Below is a small trained network, with its code and all its weights. Each question gives an input and a target symbol and asks what happens when units are switched off, that is, made to give their printed mean instead of their output.

import numpy as np


def w(rows, s, z=0):
    codes = np.array(rows[::2]) - 128.0
    scale = np.full(codes.shape[1], s)
    scale[-1] = z or s
    return codes * scale


def f(y):
    return np.maximum(y, 0)


def softmax(a):
    e = np.exp(a - a.max(-1, keepdims=True))
    return e / e.sum(-1, keepdims=True)


def log_softmax(a):
    a = a - a.max(-1, keepdims=True)
    return a - np.log(np.exp(a).sum(-1, keepdims=True))


def net(x, mask):
    ids = ['ΓΛΠΣΦαβεζηθξτω'.index(c) for c in x.split()]
    T = len(ids)
    res = E[ids] + P[:T]
    q, k, v = (res @ M[0].T for M in (Q, K, V))
    z = softmax(np.where(np.tri(T) > 0, q @ k.T / 2**0.5, -1e9)) @ v
    res = res + np.where(mask[0], z, O[0][:, -1]) @ O[0][:, :-1]
    y = f(res @ A[0][:, :-1].T + A[0][:, -1])
    res = res + np.where(mask[1:17], y, B[0][:, -1]) @ B[0][:, :-1]
    return log_softmax(res[-1] @ U[:, :-1].T + U[:, -1])


Q, K, V, O, A, B = {}, {}, {}, {}, {}, {}
E = w([
[186,157,139,113,144],'Γ',
[181,51,49,146,83],'Λ',
[113,137,126,47,151],'Π',
[148,157,142,57,130],'Σ',
[179,7,71,97,68],'Φ',
[132,139,163,9,54],'α',
[147,154,165,42,115],'β',
[9,8,79,120,253],'ε',
[94,17,94,49,32],'ζ',
[113,133,138,37,136],'η',
[150,164,150,42,109],'θ',
[164,161,139,43,84],'ξ',
[115,140,156,53,196],'τ',
[193,11,68,177,188],'ω',
],0.014)
P = w([
[150,107,203,74,200],'0',
[71,242,52,117,150],'1',
[129,116,227,127,186],'2',
[200,58,179,80,143],'3',
[92,228,81,165,106],'4',
[131,108,239,186,150],'5',
[195,37,172,91,127],'6',
[106,182,84,195,81],'7',
[133,94,238,249,102],'8',
[177,48,177,69,142],'9',
[84,165,85,134,48],'10',
],0.016)
Q[0] = w([
[103,234,3,164,121],'h0',
[51,213,173,193,105],'h0',
],0.014)
K[0] = w([
[172,193,132,25,181],'h0',
[148,50,10,74,135],'h0',
],0.013)
V[0] = w([
[228,236,170,130,119],'h0',
[70,151,184,34,2],'h0',
],0.012)
O[0] = w([
[248,158,17,89,188,113],'h0',
[39,12,92,43,127,253],'h0',
],0.015,0.0053)
A[0] = w([
[212,102,70,146,155,103],'n0',
[59,168,141,88,69,82],'n1',
[176,211,74,173,142,92],'n2',
[146,176,2,90,140,113],'n3',
[170,119,82,117,31,110],'n4',
[157,149,25,116,165,104],'n5',
[162,4,168,102,160,50],'n6',
[120,120,61,70,148,73],'n7',
[105,102,186,177,97,5],'n8',
[114,232,115,91,135,206],'n9',
[186,51,230,151,123,133],'n10',
[132,84,81,220,129,129],'n11',
[239,122,160,109,150,108],'n12',
[112,54,135,70,187,120],'n13',
[91,128,130,163,243,144],'n14',
[196,148,195,147,118,235],'n15',
],0.0091,0.012)
B[0] = w([
[83,153,147,95,95,164],'n0',
[159,135,60,141,161,173],'n1',
[106,48,238,82,59,153],'n2',
[49,126,153,187,85,209],'n3',
[160,161,108,112,244,154],'n4',
[64,174,164,116,168,189],'n5',
[124,167,169,139,95,213],'n6',
[194,75,218,238,107,211],'n7',
[215,246,62,83,151,175],'n8',
[144,49,71,166,51,167],'n9',
[88,167,167,26,205,202],'n10',
[113,84,98,51,71,139],'n11',
[99,254,80,186,88,167],'n12',
[194,229,103,152,93,255],'n13',
[224,139,87,74,70,148],'n14',
[106,13,29,179,224,202],'n15',
],0.0065,0.022)
U = w([
[54,148,43,164,90,187],'Γ',
[96,34,72,107,197,255],'Λ',
[161,103,76,58,152,183],'Π',
[164,188,102,106,134,83],'Σ',
[108,6,218,71,198,161],'Φ',
[196,71,254,111,78,108],'α',
[177,187,159,114,112,95],'β',
[103,175,153,112,198,64],'ε',
[78,143,198,68,113,90],'ζ',
[190,113,154,65,157,123],'η',
[159,184,155,125,107,73],'θ',
[157,184,169,130,103,66],'ξ',
[193,149,16,37,208,118],'τ',
[163,109,198,189,156,117],'ω',
],0.0057,0.0072)

Each question gives the input, a string of symbols that net reads in full, and the target symbol t.
The units are the heads (2 rows each of Q, K, V and O) and the neurons (one row each of A and B). Each row of codes is followed by its name. A weight is (code - 128) times the scale printed after its matrix; where a second scale follows, it is the last column's (O, A, B and U).
mask holds one flag per unit, heads first, then neurons. A switched-off unit (its flag False) gives its mean, the last column of its rows in O or B, instead of its output. The means were averaged over made-up inputs and are rounded, as every weight is.
A unit's drop is (log p(t) with every unit on - log p(t) with that unit switched off) / (log p(t) with every unit on - log p(t) with every unit switched off).
The circuit of an input: a set's keep is (log p(t) with only the set's units on - log p(t) with every unit switched off) / (log p(t) with every unit on - log p(t) with every unit switched off). Starting from the 12 units with the biggest drops (on a tie, the unit counted first), units are removed one at a time, each time the one whose removal leaves the highest keep (on an exact tie, the one counted first), for as long as the keep stays at least 0.8.
circuit, biggest first: the units of the circuit, biggest drop first
unit that matters most: the unit with the biggest drop
top k neurons: the k neurons with the biggest drops, biggest first
input η ξ Λ τ ω Γ, target ω: top 2 neurons : [n15; n2]
input α ζ Φ, target Φ: circuit, biggest first : [h0; n13; n10]
input Π η ε, target ε: circuit, biggest first : [h0; n8; n10; n15]
input Γ ω η Φ α θ α Σ α, target Φ: circuit, biggest first : [n13; n12]
input ζ τ θ ω τ ω Σ, target ω: circuit, biggest first : [h0; n15]
input ξ ω Γ τ, target Γ: top 2 neurons : [n12; n3]
input β Φ α η α Σ, target Φ: circuit, biggest first : [n13; n12; h0]
input τ τ ε ζ α ω Φ Γ α η, target α: top neuron : [n7]
input α α Σ β ω ζ θ, target ζ: circuit, biggest first : [h0; n15; n7]
input τ τ ω α Φ τ τ Π τ Λ, target τ: circuit, biggest first : [h0; n7]
input ζ Π Φ ζ ω α ω, target α: top 3 neurons : [n7; n6; n13]
input Π β α Σ ζ α Φ, target α: circuit, biggest first : [n7; h0; n6; n15]
input ζ ε Σ τ α Φ Σ β τ, target Φ: circuit, biggest first : [n13; n10; h0]
input β ζ η ε ε β, target ε: top 4 neurons : [n8; n10; n15; n7]
input Φ Σ Φ τ ζ ε τ, target ε: top 3 neurons : [n8; n10; n15]
input α τ α Γ Γ τ Γ, target τ: top 4 neurons : [n7; n3; n15; n12]
input α Γ Λ ξ η α α, target α: top 4 neurons : [n7; n6; n13; n15]
input ζ ε α ω Γ Γ Λ ζ ε Φ, target ε: top 4 neurons : [n8; n10; n15; n7]
input η η ε θ Λ ξ, target Λ: unit that matters most : n15
input ω β τ Π, target τ: top 3 neurons : [n7; n3; n2]
input η τ Λ α, target Λ: top 3 neurons : [n15; n13; n8]
input Π ζ α α ε α Γ ξ α Σ, target α: top 4 neurons : [n7; n13; n6; n15]
input τ α ζ τ ω Γ ω, target Γ: unit that matters most : n12
